Each row is followed by its class. Each block has new classes.
[-15.3  -3.4  -7.2  -2.3  37.8 -16.7   4.4   4.1  38.8  -2.3  -8.1   3.5
   0.0   0.8  -6.3   1.4  29.2 -10.4   5.3   6.9   0.7   1.0  -5.9   7.5
  21.5  -2.7  11.3  -1.1  -0.7   4.5   3.8  17.0  -2.8 -10.8  -0.8   0.5]
D
[ -8.1 -44.5  -2.7   5.2  15.7  -8.5   8.1   0.9  24.3  -4.3 -11.7   6.1
 -10.5  -3.4  -0.1   3.0   6.0  -9.4  -1.9 -18.3  -0.1   8.7  -0.4   5.0
   8.9  -5.5   2.1   2.8  -1.2  10.4  -7.9   6.7  -6.8   4.3   0.4  -5.7]
T
[ -8.3 -22.9  -6.7  -7.5  33.0 -26.7   5.5   0.4  37.6   5.7 -19.1  16.0
  -6.8  -3.5   2.2 -14.4  62.5 -10.9  11.3  -4.6   0.5   8.9 -17.5   4.5
  21.2  -5.8   5.9   3.6 -11.4  16.2   1.1  16.8 -24.7   2.0  13.1  -2.9]
D
[ 12.6 -10.2  11.8   2.0  -4.3  -4.4 -11.9   7.2  -4.1   5.3   4.2   6.7
  13.0   4.8   3.2  -5.5   0.0  -9.5  -3.7   2.4  -1.3  -4.0  16.4   5.0
 -10.1   1.2   9.0   1.3  -5.1  -1.9   1.0   2.8 -11.2   1.4   0.5   4.1]
M
[-36.9 -72.5  -7.9  12.5  56.4 -50.4  13.0  22.3  84.2  -4.2 -37.6  20.5
 -28.5  -9.1 -12.2  -4.1  56.9 -29.6  -3.4 -20.1 -24.6   3.8 -35.8  23.6
  50.6  31.4  23.9  22.5 -11.5  34.9   1.9  36.0 -45.4   9.1  16.4   3.8]
D
[-11.2 -47.7 -13.8   3.1   8.2 -19.4   4.4  12.9  19.8  -5.1 -21.5  12.6
 -14.0   0.4   0.1   2.9  11.9  -7.6  -4.4 -14.4  -3.8  -2.9  -4.2  14.9
   7.5   2.3   7.5   6.8  -8.1  14.4   8.7   3.2 -15.7   4.7   1.1  -3.2]
M
[  3.3 -20.5  -8.0   4.2  37.9 -15.1   4.4  10.6  33.7  -3.4 -10.9   9.5
  -6.2  -0.3   1.9  -4.6  33.1 -10.3   2.5  -4.7  -5.6   0.6 -13.7   7.1
  14.2   2.1  12.0   0.7  -1.9   6.3  15.0  11.9 -22.8  -1.8  10.7   0.0]
D
[  2.1 -10.1   9.8   1.8  23.9 -12.2   5.8  13.8  37.6  -4.8 -17.2   5.0
  -8.7   0.6  -1.9   0.2  21.0  -7.7   9.3  -8.6  -5.4  -3.8  -7.7  17.0
  11.2  10.3  13.5   9.3  -3.5   7.5  14.8  14.6 -20.7   4.1  -1.1  -0.8]
M
[ -6.1 -10.3  -9.8  -0.1 -11.3  -5.3   4.5  -1.6  -4.1   1.4  -5.9   4.3
  -5.5  -0.9   0.4  -2.7 -11.4  -2.6  -2.3  -0.7  -3.9  -0.7  -6.5  -4.6
  11.6   8.2  -1.6   4.5   3.3   5.0 -14.1   0.3  -7.4   1.8   5.3   5.2]
E
[-20.6 -12.3 -11.6   2.7  24.9 -12.9   1.1   9.9  47.3  -4.0  -9.9   7.0
  -7.6 -13.8  -7.6  -3.4  20.8 -14.6  -5.2 -12.6 -26.8   1.0  -9.7   1.1
  19.6  19.1   5.8   9.8  10.6   3.7  -2.1  11.4  -9.9  -5.2   6.7   3.7]
E
[  5.9 -14.3   4.0   0.9   0.8 -10.5   3.1   6.3  12.6   0.7  -9.6  15.0
   6.4   1.9   8.2  -4.5  13.4   1.6  -6.1  -0.2  -5.5   0.0  -2.6   8.5
   6.5   3.3  -8.1   2.2  -1.7   0.4   5.1   1.9 -18.2   2.7   3.9  -1.2]
M
[ -3.7 -20.5   2.3   0.3  13.8 -11.9  -3.4   9.8  21.6 -11.9  -9.9   0.7
  -5.7   2.5  -6.6  -0.3  19.5  -8.7  -1.8  -5.0  -1.7   1.1  -7.3  10.7
   7.6  10.5  15.0   1.6  -0.8   6.6  11.3  10.3 -22.6  -2.0  20.1   6.9]
E
[ -6.8 -21.7 -11.6   3.3  20.7 -21.8   0.5   3.5  42.1   0.2 -15.3   3.3
 -13.0  -1.0   1.8   4.5  33.7  -4.2  -5.0  -9.8   0.8  -5.7 -14.0  10.6
  15.1   1.1  10.5   6.8   2.6   7.1   7.3  10.6  -8.5  -2.2   9.5   2.5]
D
[ -9.1   1.3   2.8  -1.6  10.1  -6.2   3.3   6.4  14.2  -2.9 -11.1  -1.4
 -10.4  -2.7  -5.0   0.7  11.3  -6.3  -0.1  -2.5  -7.2   0.7  -5.7   7.6
  11.1  11.5   1.8   3.7  -6.0   2.5   7.6   1.6  -6.9  -0.1   2.1  -1.0]
M
[ -4.3  -3.9   1.6  -1.4   2.2 -15.1   0.2  11.0  29.1   2.1  -8.0  18.0
  -9.4  -0.2   1.1  -1.6  13.5  -9.0  -6.2   2.3 -10.2  -5.3  -9.1   4.5
   4.8  16.9  -2.5   5.6  -9.6   8.8  -3.9  -0.4 -20.3   1.6  14.9  -3.0]
E
[ -7.0  -7.1 -11.3   2.9   0.1  -4.7   5.1  -1.8   8.5  -0.1  -1.0   9.1
  -8.4   4.2   0.9   2.8  -4.0   2.9  -8.3   0.2  -0.9 -11.8   1.6  -8.6
   0.2   2.0  -5.3   5.9   2.9   2.2  -6.6  -1.7   2.3  -2.4  -5.0  -4.3]
E
[-19.7  -3.7  -3.3  15.4  19.5 -12.8   0.3   7.6  20.1  -1.8  -7.5   3.1
  -8.0  -3.6  -7.1   0.2  16.4 -13.2   9.8  -5.3  -8.4   0.8  -5.5   0.4
  17.4  12.0   3.5   6.9  -5.8   3.8   6.7  14.3  -6.7  -4.0   0.4  -3.5]
D
[-12.2 -45.6   0.3   3.9  11.5 -17.7   2.2   2.7  28.8   0.8 -11.8   5.0
  -4.8  -1.0  -4.2   5.7  13.5 -11.0  -5.2 -10.9  -4.8  -2.0  -3.7   4.2
   9.1   2.9  10.7   2.5   8.7  13.8 -12.0  12.9  -9.6   2.2  11.1   0.9]
M
[-11.5 -23.0  -2.6  -8.3  12.7 -10.1   1.0   1.5   7.5   5.1  -6.2   4.2
  -6.7  -0.6  -0.2  -4.6   9.2  -9.1   7.5  -8.0  -7.0  14.7  -2.7  -3.0
  13.0  -4.5  -1.9  -7.0  -7.9   8.1  -9.4   8.6 -10.1   1.1   8.8  -1.1]
B
[ -7.6 -39.8  -2.4   6.4   7.2 -30.4   8.4   9.4  34.1  -1.9 -14.1  12.2
 -12.9  -1.0  -2.3   0.4  16.6 -15.0  -6.2  -6.5  -4.4   3.9  -7.9   8.8
  18.3   8.1   5.5   5.8  -6.0  15.8  -8.4  13.1 -21.7  -0.3  18.6   3.0]
M
[ -0.4 -12.1  -4.3  -2.0  24.7 -12.7  -9.3   3.1  16.5   3.4  -3.4  10.3
 -12.8   2.3  -2.5   5.4  16.1 -10.6   8.6  -6.5   1.4  -1.9  -3.9   0.9
   4.6  -9.9  -0.2   2.9  -3.4   6.1   8.3   0.4  -7.1  -5.1  -3.4  -0.9]
D

Each row is followed by its class. Each block has new classes.
[ -9.8  -2.5  15.0  -0.7   0.2  -1.2   6.3  -4.2   0.3  -9.8  16.5 -12.3
   0.6  11.2   0.9  -6.1   5.9  12.8  -0.1  -0.3   4.1  13.0   2.2  -5.3
   7.6  -8.3   1.5  -2.7   6.6 -16.4   5.3   3.6  -1.9   3.4 -23.4  -8.4]
Y
[  3.5   8.3   3.5   1.0   3.6  -1.4 -14.6  -0.1 -10.4  -2.3  -0.3  13.8
  -0.2  -3.6  -0.8   2.5  -5.6  -8.0   1.0  -5.6   1.7  -0.5 -11.2   7.7
  -5.7  -7.2  -0.3   4.3  17.1   0.3   4.4   1.2   0.6 -17.1   8.3  -1.8]
S
[ -4.5  -0.5   2.6   6.6   2.4  -3.4  20.9  -0.4 -15.6  -1.1  -9.8   2.1
  -1.9  -2.7  -7.5  -0.7   2.7  -1.1  -1.6   3.8  -2.6   1.4  -0.1   6.8
  -1.5   2.4  -0.7   1.1   0.9  -6.2   2.0  10.3   0.6 -10.4   7.1   1.8]
Y
[ -4.5  -8.2 -17.0   9.4   9.0  -2.2  17.3 -14.2   3.4  17.0   3.0   2.4
  -4.6   1.9 -15.4  -0.9  -1.6   9.8   5.0   3.0   2.9   5.7  -4.1   2.6
  -7.2  25.0   1.3   0.0  -7.2   3.9  -7.9  13.2  -1.1   1.1 -12.3  11.0]
Y
[ 10.7  -3.3   6.0   6.2  -1.0   6.5 -12.1   9.5  -8.3   2.1   0.7  12.5
  -2.4  15.3   2.7   5.5  -0.6  -0.7   5.2  -4.2  -5.7   0.4  -7.8  10.2
 -22.4   7.6   5.8   3.4   7.0  -2.5  -6.0  -9.8  -7.7 -13.3  -0.9  -1.5]
S
[ -0.7   1.9 -17.8  -5.4   3.8  -6.6 -24.2   2.1  -0.1  11.6 -11.4   5.9
   5.8  -9.1  -2.3  -0.5  -0.1 -16.2  -1.0  -2.7  -1.6 -10.6   1.3  -0.6
   2.1  -7.6   4.9  -2.8  -3.0  17.6   3.8   5.0   1.7  -4.6   7.9  -0.6]
S
[ -1.6  -7.3 -11.7  -4.3   4.5  -2.5 -13.1   6.1  -4.6   5.8  -2.1   6.3
   2.4  -6.3  -2.9  -1.7  -3.6 -10.8  -4.2   0.8   0.2  -8.4  -1.9   4.1
  -0.6  -0.9   2.3   1.6  -5.4   7.8   2.6   1.4  -6.0  -4.0   0.6   4.4]
S
[ -2.0  -2.1  -0.7 -11.0   3.6  -3.6   4.2   7.0   0.4  -2.0  -0.5  -3.5
   7.2   1.2  -1.0   4.6  -2.5  -9.8   4.2   0.1  -1.7  -3.4  -4.2   4.2
   3.0  -5.3  -2.9   1.3   3.3  -0.6   0.4  -3.5  -5.3   3.1  -6.7   5.0]
Y
[ -1.9   9.7  -4.3   3.5   1.5  -3.4 -12.8  -2.1  -2.6  15.9  -5.5   4.8
  -3.8  -6.0  -4.9  -2.4   3.4  -2.7   7.3   1.7  -3.5  -3.2   1.1   4.3
   2.4  -1.0   8.5   3.3   4.5   3.7  -0.9   1.7   6.6   0.7   9.6  -8.5]
S
[  1.3  -2.1   0.5   3.4   4.2  -1.4  -4.1  -8.2   2.0   3.4   1.1  12.5
  -1.2   0.3 -11.9   0.6  -4.0   2.9   2.9  -3.7   5.1   8.6  -6.6   1.3
  -2.6   3.1  -1.6  -1.6   6.7  -5.2   0.5   9.9   0.0  -4.2  -3.9   8.7]
Y
[ -2.9  -4.9  -9.4   0.9   3.5  -1.1   8.1  -5.0  -5.9  -1.9   7.3  -5.2
  -3.6  -3.7  -9.3   1.0   0.6  -6.0   1.3   4.3   1.3   0.8  -7.5   7.7
   0.7   2.1   3.3   5.9   5.6   2.8   1.1   7.5   2.3 -10.2   0.7   8.5]
S
[-8.1 -6.5 -5.1  5.2  3.3  1.8  7.9 -8.6 -2.6 -6.2  5.2  5.4 -6.9 -1.5
  1.7  3.7  7.5  3.7 -2.8 -1.1  2.5  1.0 -4.9  0.6  0.4  1.1 -7.5  0.1
  3.7 -2.9 -2.7  4.0  4.8 -5.2 -2.8  2.2]
Y
[ -3.3 -18.2  -2.6   2.7   6.9  -2.3   3.7  -7.8   3.6   5.2  10.6   8.8
   4.8   4.1   4.8  -0.4   1.4  -1.1  -0.3   1.2  -3.1  -0.1   5.0  -1.9
  -0.6   1.4   4.4   1.8 -22.2  -1.7  -0.6   9.0 -10.0  -0.3  -8.1  13.1]
Y
[-7.5  6.8  2.3  7.3  1.5 -1.3 -0.4 -1.2 -5.5  0.4  4.6 -0.8 -3.5 -0.6
  1.1 -1.3 14.8 -2.3 -3.2  2.8 -2.6  5.1  6.4  3.2  5.1 -7.2  7.8  6.8
 -2.0 -3.8  3.1  5.1  9.4 -5.1 13.6 -6.0]
S
[  2.3   1.5  -3.9  12.3  -0.3  -2.1 -11.6  -0.3  -6.1   0.5  -2.2   3.5
   0.6  -4.0   6.4  -1.6  -1.2  -3.5  -2.1   1.1  -1.1   1.9  -0.2   1.1
  -4.6   5.5   7.4  -4.9  -8.2   2.7   1.9   4.1  -2.1 -13.9   5.4  -2.9]
S
[ -0.6   5.0  -3.5   1.7   0.4  -1.3 -12.5   2.4  -0.3   1.5 -10.6   0.5
   0.4  -9.3  -4.1   0.3 -11.9 -10.3   1.6   6.9  -3.2  -8.5   1.6   4.3
  -0.6  -3.1   3.5   7.3   9.5   8.3  -0.1   4.8   0.7  -8.7   5.6  -0.8]
S
[ -1.8 -12.7  -2.2   2.5   5.0   3.0  10.8 -14.6   4.9  -0.3  14.5   9.9
  -0.7  -3.3  -2.0   2.0   2.3  13.2  -3.4 -14.2   4.7   7.5   2.9  -1.8
   0.4  -6.6  -2.2  -3.0   6.1   1.0  -3.8  -2.4  -5.9  -0.8  -4.3  -1.6]
Y
[ -0.8  -1.9 -20.8   6.2   2.2  -0.4  -7.1  -0.6   1.3   8.0   5.2   2.2
   3.3   2.3  -5.7  -6.7  -2.3  -1.1   7.4   1.7   1.9  -3.5  -2.0   7.2
  -4.6  22.9   1.8  -0.3  -8.5   5.9  -1.0   2.2  -0.7  -1.8  -9.7  -1.7]
Y
[ -8.0  -0.8  -7.5   6.6   1.6   1.7  -0.6  -0.9  -4.2  -3.1   1.1   3.6
  -7.4   0.6  -3.9  -1.5  -1.0   1.3   1.7   1.4   0.9  -4.1   2.7   2.6
  -3.3   9.7   0.2  -1.7   4.2   0.6  -2.9  -1.8   5.3 -11.0   7.2  24.1]
Y
[ -2.3   4.8   2.1  -3.9  -2.8   4.4  -3.0   5.1  -8.5  -6.5   0.2   7.8
  -3.1   1.8   0.6  -5.1   2.7   1.7   1.2  -6.6   3.8  -3.5  -6.0   2.2
  -5.0   5.0 -10.3  -4.4  14.6  -3.7  -3.0  -7.6  -6.5  -6.4  -2.6 -11.4]
Y
[ 2.1 -7.3 -9.1  4.0  1.9  1.9 -8.5 -8.8  5.3  6.6 11.0 -0.2  4.7 -1.9
 -6.6 -3.8 -3.2 -0.6 -1.9 -7.3  5.6  8.4 -1.5  7.5 -6.7 14.5  5.4 -3.0
 -4.3  2.8 -2.5  0.3 -6.9 -4.7 -5.1 -0.8]
Y
[ -9.0   1.4   0.1  10.8   3.4   0.0  -4.1  -4.2  -9.4   1.3   1.8   1.2
  -1.0  -3.8  -4.7   1.1   4.3  -4.7   0.5  -0.7   0.0   0.9  -5.8   9.8
   1.5  -3.3   6.9   4.8   8.8  -0.3 -20.2   7.6   4.4 -15.7  13.3   0.9]
S
[-10.0  -5.8 -14.4   7.8   8.4  -5.7   2.8 -16.1   4.0   8.4   3.4   1.2
  -2.7  -0.2  -9.9  -1.4   1.6   0.5   2.4   3.0   3.0   7.7   2.1   1.8
   1.2   9.0   3.2  -1.9 -11.1  -1.6   1.9  17.2  -2.1   2.4  -0.6   5.7]
Y
[ -1.2  -9.9  -3.1  -2.2   4.7   3.2 -20.1   0.8  -1.7  -1.7   4.9   6.0
   2.0   4.5  -1.1  -7.3  -3.1  -2.6   2.2   1.3   8.7  -0.4  -0.7   2.7
  -1.5  13.4  -4.5   6.6  -5.8  -8.4 -14.9   5.4  -6.7  -6.3 -12.1  16.8]
Y
[ -1.9   4.9   7.2   6.4   0.9   0.6   3.3   0.0  -8.5   0.3  -8.1   0.6
  -0.7  -2.0  -4.0   2.5   6.6   1.4   1.1   3.2  -3.5   5.0  -3.2   3.9
   3.4 -11.0   5.1   5.2   9.9  -5.3  -2.5   6.3   4.7  -4.6   2.5   9.2]
S
[ -6.2  11.0  -5.1   2.6   2.8  -0.7  -3.5   5.5 -10.4   6.1 -12.4   7.1
  -1.2   4.8  -2.2  -5.1   5.0  -6.4   3.8   5.2   0.1   1.1   4.2  -4.9
   2.3   2.9  -2.7   6.3 -11.1  -2.6  -0.6  18.5   0.2  -2.2  -8.2  12.1]
Y
[  1.1  -0.5  -0.4  -0.5  -0.4   1.6  -4.0   6.1 -11.2  -0.8   2.4   8.9
  -0.6   1.9   3.9  -3.5   6.3  -5.0  -2.9  -1.3  -0.1  -0.9  -0.2   2.8
  -4.3  -6.6  -2.5   1.8   0.7  -3.7   0.4  -8.4  -3.2  -3.1  -2.2  -1.6]
S
